How the objects are linked:
α: did->lef, kir->dis, fur->nuv, bok->mos, tav->faz, nim->zap, gur->fiz, rin->nov, buf->nas, lam->fen, suk->mon, vul->mor, vok->zuv, nit->bek, nov->rin, zem->bav, mip->ref, kam->vip, ref->mip, zap->nim, zas->tib, dun->vup, zaf->nes, nid->sir, lef->did, mor->vul, zez->pes, tov->nat, tib->zas, sen->nem, pez->kuf, ful->kiz, fiz->gur, tul->vap, tor->kol, lon->per, rok->dut, ged->dof, fen->lam, fam->bis, mos->bok, kol->tor, gir->kif, vem->tif, nof->moz, bem->lif, feg->viz, kiz->ful, sor->maz, bol->neb, bek->nit, pob->ser, kuf->pez, vap->tul, lub->sof, zuv->vok, per->lon, raf->leb, neb->bol, buv->vab, faz->tav, pes->zez, bav->zem, fav->lib, nes->zaf, dis->kir, leb->raf, dal->dar, vek->buz, muf->bov, vab->buv, zof->dus, tad->vef, nat->tov, fep->gor, sog->fub, vef->tad, gor->fep, nas->buf, vov->zaz, beb->zit, bov->muf, zeg->mif, maz->sor, nir->dav, viz->feg, bis->fam, dus->zof, doz->lag, fif->mus, lag->doz, lib->fav, sof->lub, fub->sog, kif->gir, dof->ged, nog->kef, sud->mar, par->gol, viv->vit, nem->sen, moz->nof, ser->pob, nuv->fur, mon->suk, tif->vem, guf->piv, ger->lus, lif->bem, gol->par, mus->fif, kef->nog, dut->rok, vup->dun, lus->ger, vit->viv, zaz->vov, fom->reb, piv->guf, dav->nir, vip->kam, buz->vek, sir->nid, mif->zeg, mar->sud, reb->fom, zit->beb, dar->dal
σ: did->par, kir->nit, fur->fam, bok->mor, tav->vab, nim->fep, gur->maz, rin->mus, buf->sud, lam->nir, suk->bol, vul->mos, vok->lag, nit->kir, nov->fif, zem->dut, mip->viv, kam->gir, ref->vit, zap->gor, zas->pob, dun->kol, zaf->vem, nid->tad, lef->gol, mor->bok, zez->piv, tov->dar, tib->ser, sen->ful, pez->sof, ful->sen, fiz->sor, tul->nof, tor->vup, lon->zeg, rok->bav, ged->zit, fen->dav, fam->fur, mos->vul, kol->dun, gir->kam, vem->zaf, nof->tul, bem->lus, feg->leb, kiz->nem, sor->fiz, bol->suk, bek->dis, pob->zas, kuf->lub, vap->moz, lub->kuf, zuv->doz, per->mif, raf->viz, neb->mon, buv->faz, faz->buv, pes->guf, bav->rok, fav->buz, nes->tif, dis->bek, leb->feg, dal->nat, vek->lib, muf->dus, vab->tav, zof->bov, tad->nid, nat->dal, fep->nim, sog->vov, vef->sir, gor->zap, nas->mar, vov->sog, beb->dof, bov->zof, zeg->lon, maz->gur, nir->lam, viz->raf, bis->nuv, dus->muf, doz->zuv, fif->nov, lag->vok, lib->vek, sof->pez, fub->zaz, kif->vip, dof->beb, nog->fom, sud->buf, par->did, viv->mip, nem->kiz, moz->vap, ser->tib, nuv->bis, mon->neb, tif->nes, guf->pes, ger->lif, lif->ger, gol->lef, mus->rin, kef->reb, dut->zem, vup->tor, lus->bem, vit->ref, zaz->fub, fom->nog, piv->zez, dav->fen, vip->kif, buz->fav, sir->vef, mif->per, mar->nas, reb->kef, zit->ged, dar->tov
η: did->zez, kir->dav, fur->neb, bok->kif, tav->tov, nim->bov, gur->nof, rin->tor, buf->zaf, lam->bek, suk->bis, vul->kam, vok->mif, nit->fen, nov->kol, zem->ged, mip->kuf, kam->vul, ref->pez, zap->muf, zas->fav, dun->fif, zaf->buf, nid->ful, lef->pes, mor->vip, zez->did, tov->tav, tib->lib, sen->tad, pez->ref, ful->nid, fiz->moz, tul->maz, tor->rin, lon->doz, rok->beb, ged->zem, fen->nit, fam->mon, mos->gir, kol->nov, gir->mos, vem->sud, nof->gur, bem->sog, feg->fom, kiz->sir, sor->vap, bol->nuv, bek->lam, pob->buz, kuf->mip, vap->sor, lub->viv, zuv->zeg, per->lag, raf->kef, neb->fur, buv->dal, faz->nat, pes->lef, bav->dof, fav->zas, nes->nas, dis->nir, leb->nog, dal->buv, vek->ser, muf->zap, vab->dar, zof->fep, tad->sen, nat->faz, fep->zof, sog->bem, vef->nem, gor->dus, nas->nes, vov->lus, beb->rok, bov->nim, zeg->zuv, maz->tul, nir->dis, viz->reb, bis->suk, dus->gor, doz->lon, fif->dun, lag->per, lib->tib, sof->vit, fub->lif, kif->bok, dof->bav, nog->leb, sud->vem, par->piv, viv->lub, nem->vef, moz->fiz, ser->vek, nuv->bol, mon->fam, tif->mar, guf->gol, ger->zaz, lif->fub, gol->guf, mus->vup, kef->raf, dut->zit, vup->mus, lus->vov, vit->sof, zaz->ger, fom->feg, piv->par, dav->kir, vip->mor, buz->pob, sir->kiz, mif->vok, mar->tif, reb->viz, zit->dut, dar->vab
κ: did->beb, kir->fav, fur->tad, bok->viv, tav->viz, nim->vov, gur->vup, rin->tul, buf->zeg, lam->ser, suk->kiz, vul->ref, vok->nes, nit->buz, nov->vap, zem->guf, mip->mor, kam->pez, ref->vul, zap->zaz, zas->dav, dun->fiz, zaf->zuv, nid->fam, lef->zit, mor->mip, zez->rok, tov->reb, tib->nir, sen->neb, pez->kam, ful->mon, fiz->dun, tul->rin, tor->maz, lon->sud, rok->zez, ged->gol, fen->pob, fam->nid, mos->vit, kol->sor, gir->sof, vem->doz, nof->mus, bem->zof, feg->faz, kiz->suk, sor->kol, bol->nem, bek->vek, pob->fen, kuf->vip, vap->nov, lub->kif, zuv->zaf, per->mar, raf->vab, neb->sen, buv->leb, faz->feg, pes->dut, bav->piv, fav->kir, nes->vok, dis->lib, leb->buv, dal->nog, vek->bek, muf->ger, vab->raf, zof->bem, tad->fur, nat->fom, fep->sog, sog->fep, vef->nuv, gor->fub, nas->mif, vov->nim, beb->did, bov->lus, zeg->buf, maz->tor, nir->tib, viz->tav, bis->sir, dus->lif, doz->vem, fif->moz, lag->tif, lib->dis, sof->gir, fub->gor, kif->lub, dof->par, nog->dal, sud->lon, par->dof, viv->bok, nem->bol, moz->fif, ser->lam, nuv->vef, mon->ful, tif->lag, guf->zem, ger->muf, lif->dus, gol->ged, mus->nof, kef->dar, dut->pes, vup->gur, lus->bov, vit->mos, zaz->zap, fom->nat, piv->bav, dav->zas, vip->kuf, buz->nit, sir->bis, mif->nas, mar->per, reb->tov, zit->lef, dar->kef
λ: did->fep, kir->doz, fur->mos, bok->nuv, tav->rin, nim->par, gur->kef, rin->tav, buf->pob, lam->mif, suk->vip, vul->fam, vok->bek, nit->zuv, nov->faz, zem->ger, mip->sir, kam->mon, ref->nid, zap->gol, zas->sud, dun->dal, zaf->buz, nid->ref, lef->gor, mor->bis, zez->zof, tov->tor, tib->mar, sen->sof, pez->ful, ful->pez, fiz->nog, tul->viz, tor->tov, lon->dav, rok->bem, ged->zaz, fen->zeg, fam->vul, mos->fur, kol->nat, gir->neb, vem->fav, nof->raf, bem->rok, feg->vap, kiz->kuf, sor->fom, bol->kif, bek->vok, pob->buf, kuf->kiz, vap->feg, lub->nem, zuv->nit, per->nir, raf->nof, neb->gir, buv->fif, faz->nov, pes->dus, bav->lus, fav->vem, nes->vek, dis->lag, leb->moz, dal->dun, vek->nes, muf->guf, vab->mus, zof->zez, tad->vit, nat->kol, fep->did, sog->beb, vef->viv, gor->lef, nas->ser, vov->dof, beb->sog, bov->piv, zeg->fen, maz->reb, nir->per, viz->tul, bis->mor, dus->pes, doz->kir, fif->buv, lag->dis, lib->tif, sof->sen, fub->zit, kif->bol, dof->vov, nog->fiz, sud->zas, par->nim, viv->vef, nem->lub, moz->leb, ser->nas, nuv->bok, mon->kam, tif->lib, guf->muf, ger->zem, lif->dut, gol->zap, mus->vab, kef->gur, dut->lif, vup->dar, lus->bav, vit->tad, zaz->ged, fom->sor, piv->bov, dav->lon, vip->suk, buz->zaf, sir->mip, mif->lam, mar->tib, reb->maz, zit->fub, dar->vup
φ: did->sor, kir->neb, fur->dav, bok->per, tav->lif, nim->nog, gur->gol, rin->dut, buf->ref, lam->bis, suk->bek, vul->zeg, vok->vip, nit->mon, nov->rok, zem->mus, mip->nas, kam->zuv, ref->buf, zap->kef, zas->tad, dun->dof, zaf->pez, nid->pob, lef->maz, mor->mif, zez->vap, tov->fub, tib->vef, sen->fav, pez->zaf, ful->buz, fiz->par, tul->pes, tor->zit, lon->mos, rok->nov, ged->vup, fen->fam, fam->fen, mos->lon, kol->beb, gir->doz, vem->sof, nof->guf, bem->faz, feg->zof, kiz->vek, sor->did, bol->dis, bek->suk, pob->nid, kuf->nes, vap->zez, lub->tif, zuv->kam, per->bok, raf->muf, neb->kir, buv->lus, faz->bem, pes->tul, bav->fif, fav->sen, nes->kuf, dis->bol, leb->bov, dal->vov, vek->kiz, muf->raf, vab->ger, zof->feg, tad->zas, nat->sog, fep->fom, sog->nat, vef->tib, gor->reb, nas->mip, vov->dal, beb->kol, bov->leb, zeg->vul, maz->lef, nir->nuv, viz->dus, bis->lam, dus->viz, doz->gir, fif->bav, lag->kif, lib->nem, sof->vem, fub->tov, kif->lag, dof->dun, nog->nim, sud->vit, par->fiz, viv->mar, nem->lib, moz->piv, ser->sir, nuv->nir, mon->nit, tif->lub, guf->nof, ger->vab, lif->tav, gol->gur, mus->zem, kef->zap, dut->rin, vup->ged, lus->buv, vit->sud, zaz->dar, fom->fep, piv->moz, dav->fur, vip->vok, buz->ful, sir->ser, mif->mor, mar->viv, reb->gor, zit->tor, dar->zaz
π: did->buf, kir->lus, fur->dal, bok->vup, tav->suk, nim->zas, gur->viv, rin->vip, buf->did, lam->fub, suk->tav, vul->kol, vok->dut, nit->bem, nov->kam, zem->lag, mip->maz, kam->nov, ref->sor, zap->tib, zas->nim, dun->mos, zaf->zez, nid->fom, lef->nas, mor->tor, zez->zaf, tov->bis, tib->zap, sen->leb, pez->vap, ful->feg, fiz->vit, tul->kuf, tor->mor, lon->dof, rok->zuv, ged->per, fen->sog, fam->nat, mos->dun, kol->vul, gir->fif, vem->piv, nof->lub, bem->nit, feg->ful, kiz->viz, sor->ref, bol->vab, bek->lif, pob->fep, kuf->tul, vap->pez, lub->nof, zuv->rok, per->ged, raf->nem, neb->buv, buv->neb, faz->mon, pes->nes, bav->doz, fav->bov, nes->pes, dis->ger, leb->sen, dal->fur, vek->dus, muf->lib, vab->bol, zof->buz, tad->nog, nat->fam, fep->pob, sog->fen, vef->kef, gor->ser, nas->lef, vov->dav, beb->zeg, bov->fav, zeg->beb, maz->mip, nir->zaz, viz->kiz, bis->tov, dus->vek, doz->bav, fif->gir, lag->zem, lib->muf, sof->moz, fub->lam, kif->mus, dof->lon, nog->tad, sud->par, par->sud, viv->gur, nem->raf, moz->sof, ser->gor, nuv->dar, mon->faz, tif->guf, guf->tif, ger->dis, lif->bek, gol->mar, mus->kif, kef->vef, dut->vok, vup->bok, lus->kir, vit->fiz, zaz->nir, fom->nid, piv->vem, dav->vov, vip->rin, buz->zof, sir->reb, mif->zit, mar->gol, reb->sir, zit->mif, dar->nuv

The rows follow the links: the fewer symbols apart two objects are, the more alike their rows tend to be.

Each row is also shifted at random along 4 hidden directions that mean nothing.

Some objects, each with a row of numbers:
tif: -309 -59 -252 -563 44 -32 -38 -390 643 -295 21 -420 -631 156 -192 -776 635 -205 220 148 -129 470 -260 117 268 -759 -403 166 166 88 -241 332 -149 109 1 -85 -181 443 -283 -57 -97 185 374 -89 -166 -80 -133 69 -82
bem: -566 240 34 684 17 -236 -346 -242 -345 400 567 300 381 262 -16 316 -396 314 -360 132 -262 82 -177 242 -400 424 281 -101 314 351 60 -9 -104 -370 -116 284 510 287 575 178 662 -299 -374 -418 379 -666 -373 287 19
guf: 40 204 -322 -16 -388 -573 -522 -28 -90 -227 2 -375 -664 -96 240 -123 266 -233 70 72 123 -188 -122 359 -317 -356 -485 3 -46 -338 -140 460 50 -13 130 310 442 620 -122 -49 -31 -46 530 3 57 -273 378 -189 52
muf: 876 16 -543 124 -586 -326 147 -616 -461 249 -273 -113 -407 123 228 -122 384 355 -233 -288 -434 15 -347 240 -480 -210 -638 337 17 -522 -300 319 -111 -287 -129 -462 355 217 275 156 141 -180 -92 -162 269 30 150 -153 -341
vap: 5 -321 91 -86 181 -536 -364 277 -284 219 376 219 -461 -106 575 -49 -433 23 71 8 0 -892 595 218 45 532 -56 -204 98 123 -486 -179 6 132 390 217 -575 337 -381 44 0 -140 -19 -469 -86 -172 488 17 84
nim: -1202 -206 -675 95 -692 -72 -134 -156 -67 258 -107 -286 126 -222 -129 193 -169 -257 55 -481 36 -621 -278 -356 -25 696 -241 -135 -118 -258 655 451 178 -265 -73 -576 92 -103 279 141 52 -24 262 -85 -22 -82 300 -136 -502
dut: -301 362 -83 -33 -131 -510 -387 -106 -300 -166 367 209 -249 -71 485 172 -560 -914 -57 582 453 -141 260 565 -370 -238 2 -16 -380 -565 -280 191 -279 302 24 322 91 33 277 88 284 59 16 502 -34 -641 -338 -33 182
vab: 224 -254 -703 216 -414 411 205 90 -397 -239 284 3 -297 265 391 541 -68 96 201 28 551 62 256 -41 -375 303 -331 50 550 -459 193 16 -83 165 725 -90 468 -228 -42 -21 214 64 -113 205 -710 -421 -139 -65 207
mon: 389 -135 469 261 279 85 221 645 125 139 396 -20 333 -186 -55 583 99 -169 373 231 -105 455 382 111 408 293 237 -589 -52 315 139 -457 -55 192 238 167 -349 -300 -78 -70 113 -174 -211 -236 22 121 -152 486 363
gor: 551 650 154 -254 -594 -55 317 -168 2 -182 -149 386 -282 -188 -264 15 7 -518 103 -494 -245 -244 216 -19 -418 -20 102 710 -732 122 -648 176 76 228 -129 -137 -580 -59 -269 386 104 -177 -76 148 184 -94 102 -38 -70
bav: -203 275 -639 407 -105 -155 -546 -119 -52 -688 672 -533 105 -316 147 -64 -564 -452 38 416 -71 -299 52 -121 -105 324 181 -20 -97 -382 501 493 -314 -190 -198 346 416 -22 223 458 112 185 331 277 239 -729 -401 81 75
beb: -1189 -97 81 646 -668 -639 -549 558 28 31 189 283 -43 -201 591 297 -805 -999 -213 642 357 -498 -38 231 31 602 309 -548 -365 -190 346 323 153 281 82 112 -178 58 617 -357 -533 23 -141 -49 525 -292 155 -42 50
buf: -1459 -49 408 309 351 -327 -250 56 330 748 -43 120 33 179 -57 -27 306 79 -404 128 -188 -325 -388 17 168 -104 -301 452 -55 487 -490 -206 -123 -415 -113 220 -62 28 -31 -629 -64 -247 -209 -476 509 135 433 -154 -286
vup: 20 -92 -375 -34 -297 -254 146 94 -157 -199 -229 -5 -427 42 343 262 -368 -51 -522 65 747 -402 250 -90 -403 -97 315 -11 461 -357 84 -254 200 15 525 -44 155 -347 325 -208 -463 254 81 344 -563 -149 -127 -123 -86
fiz: -496 -638 -420 -360 80 187 -387 -144 -385 -257 -92 -521 -167 -24 320 -484 94 347 191 -232 127 -208 277 -243 -170 429 -291 331 535 -23 239 -298 49 -112 -86 200 496 -6 -86 352 7 -7 400 -91 -675 -117 465 -163 -165
mus: 363 -466 -171 -76 -94 -40 -501 577 154 -132 577 -520 371 -151 42 640 -150 293 -286 303 448 -266 266 -20 -3 46 42 -402 645 -366 125 119 79 -392 566 -3 112 133 185 -64 -395 94 346 399 -417 -122 -67 139 323
bov: 193 353 -81 95 -239 -149 -364 -447 -77 -31 473 -50 62 -102 0 226 53 418 -243 -561 -424 -238 -223 -186 317 516 -139 200 292 -319 -66 244 101 -395 -285 -680 511 19 180 159 229 247 315 -206 152 27 295 -107 -418
zem: 699 15 -414 41 -617 -102 -142 330 -231 -501 376 -311 -114 -104 -129 -404 -377 -558 -172 424 363 -165 -136 19 -253 -225 482 -226 -242 -495 235 367 -316 188 69 15 116 192 329 379 -145 34 444 601 -195 -239 -565 318 -178
zit: 270 326 212 -630 -342 787 33 -18 -195 -648 -118 402 310 233 78 -420 -122 276 179 24 -96 -278 789 220 -184 -320 776 345 -97 468 -755 95 -1099 92 -1015 1060 -466 -178 194 425 566 81 140 851 -1006 -432 -446 297 -68
vem: -794 79 -158 75 135 -155 -300 -625 262 -183 176 -638 -147 360 59 -537 401 -389 163 98 -226 271 -561 459 348 -372 -416 -211 50 -194 263 88 -309 -218 -243 -309 168 278 -190 187 128 -218 353 -320 231 190 24 17 -55
bek: -347 435 57 240 -222 250 569 550 586 264 146 377 238 -436 -724 280 -186 -139 240 400 -231 390 -205 -33 207 -438 -44 -1 -403 20 -292 176 -510 24 343 -419 -568 138 255 -56 352 59 -271 50 287 103 -717 -22 528
dis: 826 220 -305 -37 -243 328 379 -642 -93 68 393 -81 -354 -43 -752 -196 383 320 4 37 -14 650 -141 -33 -50 -782 -266 -75 -36 -100 159 75 -596 96 -12 -97 -117 -275 620 -158 519 -165 -210 364 55 31 -636 113 73
feg: 377 -298 -45 146 230 -418 -377 -367 -793 -46 460 252 205 -165 -39 276 213 -180 594 -219 103 -327 485 36 -21 600 -292 -130 -17 -4 -426 -187 193 342 -211 52 59 13 -812 488 672 -401 -285 -436 32 -85 71 -202 11
tov: 341 -177 212 25 -283 130 151 270 -196 -3 8 457 471 77 394 165 -160 601 -325 -85 429 -487 285 -68 -11 207 183 -226 247 -4 -181 31 91 18 51 -242 11 -322 180 -149 -345 -200 -559 165 -149 -144 151 -217 -22
lub: 380 -324 -56 -474 648 -169 107 101 196 -318 278 -489 -281 137 -232 -361 589 -49 406 32 -25 408 218 -47 317 -437 -76 -46 234 -262 -132 -113 -1 160 417 -328 -156 277 -331 -403 28 205 564 -228 276 287 438 -198 -188
nir: 293 475 -250 -255 -332 -52 538 -53 463 -101 -321 -238 -206 -78 -156 246 -115 -187 -118 161 79 633 -603 -267 -85 -358 -109 159 -491 -250 620 275 61 -126 155 -153 447 -371 393 -91 -51 447 -109 328 190 33 -224 255 66
zap: -41 306 -378 -75 -747 -245 99 -141 99 204 1 169 -371 -182 670 372 -404 -228 -223 -649 147 -109 -30 -159 -394 61 -380 501 -245 -201 -164 514 587 76 261 -515 393 400 36 -128 138 166 192 83 183 -137 334 78 -408
buz: 475 454 347 166 673 -263 132 -560 60 151 -36 314 1 -49 -283 -67 264 -483 5 -178 -456 213 -89 146 89 250 -80 44 -585 161 283 83 -13 113 -222 74 -169 91 -408 388 751 -120 -99 -287 751 330 -98 -104 -228
kol: 560 -210 731 65 -60 69 -401 186 -340 300 -291 168 418 -23 296 52 -324 453 -226 23 111 -618 506 -184 -73 415 503 -5 210 656 -89 -49 -37 -66 -211 418 -62 -234 175 -259 -208 142 -152 9 -318 -244 160 43 -190
nat: 302 31 136 245 -34 228 33 -20 -775 193 -34 672 352 180 173 730 -586 419 -284 246 127 94 208 -87 -442 696 331 -134 -55 413 59 -422 193 152 -46 763 273 -421 184 110 266 210 -225 -19 38 -220 148 -66 277
mor: 185 -51 308 8 273 306 72 98 296 132 -364 284 242 274 -147 -104 95 109 86 535 436 361 140 109 223 -563 699 -46 258 231 -238 -469 85 38 154 345 -220 -361 101 -493 -492 -171 -213 125 -243 331 -347 -49 322
fif: 257 -490 -67 11 -432 476 -268 249 500 -110 479 -506 291 -44 108 458 -164 -103 285 615 137 -534 -31 -341 99 417 150 -502 574 -61 538 -199 -179 95 410 -141 -215 93 380 364 -611 -56 200 90 -430 -371 215 362 65
lib: -481 439 -282 -143 -100 160 87 -97 492 -29 230 -291 -78 -619 -237 133 316 -520 226 51 58 505 -128 84 -59 -705 -631 138 -227 -415 41 367 79 377 28 -432 274 359 -219 -23 244 222 432 -235 343 329 173 151 -22
mif: -959 548 810 -123 -69 324 -30 483 586 -274 -22 239 207 -254 -280 86 -456 -556 131 647 142 9 -218 8 88 -336 850 -110 -691 118 -206 76 10 183 384 479 -505 -57 559 -37 -9 168 399 622 125 239 -518 501 105
maz: -484 -317 -3 -350 85 86 -48 465 -381 -326 -296 32 -132 3 331 -178 136 -485 243 -31 249 -384 771 385 -319 171 -2 89 50 108 -432 -122 25 424 -140 286 -659 84 -472 79 -145 23 -124 38 -343 -265 202 -345 -112
mip: 364 -190 475 -683 625 -41 340 277 361 206 -360 -5 425 -43 -56 -187 400 197 -67 -128 200 -236 414 -132 208 -606 304 423 -317 401 -502 -149 62 -132 77 232 -324 -259 -585 -219 -234 95 -320 -41 212 168 308 -84 80
pob: -713 132 143 -116 278 264 28 15 121 33 -102 467 484 20 -538 -371 44 -464 70 -642 -620 -156 -280 -207 340 268 175 -75 -334 532 72 108 174 -156 -671 -241 -512 -170 145 367 12 -283 -81 -26 355 424 29 144 -85
tul: 496 0 512 -57 137 -198 -283 340 -24 229 183 -59 283 165 256 -220 266 532 55 39 530 -685 463 120 -16 177 -213 301 221 38 -890 165 -229 -301 -268 455 75 198 -767 20 -23 -249 -25 -141 -210 -70 -122 -116 332
zas: -698 479 -40 -427 192 58 108 -513 253 31 -165 -202 410 163 -105 -317 362 -164 347 -796 -571 439 -419 -327 171 239 35 41 -343 51 139 -41 322 -144 -220 75 191 -142 13 441 398 317 171 -176 319 313 87 176 16
ful: 642 -404 300 434 98 -303 -142 278 -44 153 204 421 -140 83 -57 46 269 -918 153 135 171 16 299 41 480 265 -115 -415 -63 47 -92 107 610 425 666 -455 -706 -65 -146 -141 -128 -32 -595 -694 421 463 373 -279 -47
bis: -82 47 739 -124 187 286 336 444 508 270 -87 727 534 -73 -157 821 -72 180 234 -145 384 95 39 -57 22 -282 332 116 -180 114 -200 -158 377 74 373 116 -356 -227 -14 -190 -113 198 -57 -39 327 248 -327 -51 124
tad: 144 -578 -128 -131 -186 473 395 -1 453 111 -243 -304 586 -60 -415 -31 4 -313 832 -504 -356 152 31 -503 567 143 -48 180 -109 135 377 -297 617 302 176 -445 -274 -168 -379 522 -82 280 99 -273 -82 513 376 416 -180
vov: -70 630 -86 -234 -318 338 -276 -226 206 -192 324 -59 592 -86 184 -45 -439 90 224 -33 -291 -274 -190 -51 66 503 357 110 -330 -282 882 150 68 2 -544 1 430 -181 286 510 30 544 282 273 -12 -154 -341 211 -138
pez: 344 -308 209 295 1142 -651 -224 163 98 2 -129 -35 -433 -66 88 -150 331 -685 388 15 -85 228 3 451 326 -90 4 -313 3 81 -188 -311 144 374 -86 452 -279 178 -503 -408 152 -150 76 -637 375 404 178 -427 156

Start here and follow the symbols in turn, left to right. Where do you end up?
Answer with the object's name.
-109 326 126 366 -515 -272 48 388 -291 360 185 682 75 -211 381 877 -758 -234 13 -151 308 -211 55 -68 -534 242 157 6 -207 -140 -81 501 398 -121 344 -179 148 -131 526 -168 -199 87 -59 366 222 -135 -362 -105 278
κ π λ: nas
-570 -520 376 782 -81 392 497 230 -47 2 -349 779 331 -342 145 549 -220 -785 215 99 379 391 44 242 117 432 31 -547 -318 227 335 -545 531 193 240 55 -265 -282 59 -153 -110 -1 -593 -79 105 225 -29 328 180
σ π κ: nog
-223 140 -310 -317 -445 399 470 -396 623 265 -456 -43 -160 163 -688 -214 450 348 57 -636 -580 235 -333 -317 222 -342 -149 667 -32 -57 -51 407 151 -507 -213 -591 104 253 74 240 -489 190 51 13 34 343 174 130 -275
η π: muf
-158 208 147 337 125 -902 -549 -185 -260 267 79 -22 -561 128 178 -323 -61 -439 -419 -6 -336 -478 179 196 -163 406 110 -127 -132 -56 -261 351 -96 -323 -692 102 304 55 74 -101 406 -396 72 -538 494 -345 268 -27 302
α σ φ: nof
442 247 -394 -291 -708 262 -134 -240 -533 -655 -319 200 93 -102 299 170 -224 -45 337 -294 178 305 18 141 -242 25 170 273 -309 -254 335 410 93 405 131 145 213 -99 380 199 198 89 248 906 -239 -636 -136 270 281
η κ λ σ: pes
-319 408 236 50 515 399 242 133 262 252 -313 -712 163 30 -107 -327 122 3 -311 187 -300 433 -224 -91 258 -291 456 87 -194 -107 641 41 120 -294 -449 453 -42 -7 361 -166 -121 248 401 355 245 -46 -123 249 -120
σ π σ: dof
-32 -137 -1 -95 -186 -194 -459 476 -191 -451 304 -385 344 -164 301 156 -782 -253 223 238 345 -401 281 -172 -20 344 229 -219 59 -313 653 -245 191 180 126 337 58 -354 120 -25 -472 483 369 273 -372 -549 407 135 121
α λ λ κ: gur
-601 22 -101 634 -112 -364 -93 -526 -16 -36 151 -127 158 -36 -210 111 37 -276 -258 396 -61 821 -290 261 328 384 -378 -648 -299 -298 987 -41 -120 -11 -92 -306 167 76 373 -37 201 -97 31 -24 528 157 -59 120 175
φ κ η: tad
95 -269 -385 -55 -654 -81 26 -45 3 -136 57 81 -143 -150 634 52 4 -135 91 -661 286 -246 163 -367 193 -24 -398 300 -61 -356 199 189 994 333 534 -469 238 104 -356 -101 -240 113 -31 190 -405 -33 465 -301 -285
η η σ: reb
-1446 224 140 233 -78 -475 382 146 176 454 -238 782 -176 -350 -219 347 -328 -369 266 -175 141 -158 -240 -177 109 -334 -83 194 -813 123 -247 208 341 119 482 -245 -358 96 1 -131 235 23 -26 -175 458 171 183 -12 90
φ η σ: nem
1284 -74 605 -378 657 -123 -165 183 249 -141 -262 113 393 112 -534 43 112 -57 160 281 333 746 469 226 3 -752 550 60 -45 46 -300 -44 -297 -1 204 605 -321 -2 -83 -200 11 -35 -66 341 89 136 -593 51 340
π φ φ: rin
-14 -381 220 99 123 342 511 525 308 15 156 466 98 -108 -322 222 100 19 51 -7 452 104 263 291 191 -356 12 -274 229 50 195 -315 -157 554 447 -180 -640 -158 -263 -317 371 -69 -339 135 -151 162 -321 25 379
σ π η η: vab
980 -451 315 432 783 181 267 128 -105 68 -235 -137 275 314 -113 -423 143 128 -141 441 68 103 182 278 167 23 282 -495 132 379 -104 -425 -48 -50 81 676 -473 -105 -65 -279 -16 -57 -167 -164 187 156 -31 73 180
φ η σ α: per
-195 -422 -363 -72 -624 228 231 128 -233 -24 206 -82 615 -105 19 559 -521 170 285 -273 220 -14 51 -319 130 204 -41 149 302 -165 432 -151 375 267 110 151 233 -58 -6 266 -119 303 -267 272 -534 -365 100 153 318
λ λ: dal
-669 -684 129 51 304 -118 -242 64 -352 118 -197 1 -88 -106 752 98 -51 -47 6 -288 -177 -401 214 72 -207 417 -121 98 315 280 -674 -288 404 -369 -143 481 163 -256 -193 -317 -50 -254 -128 -605 -127 -188 658 -303 -178
κ π π: kol
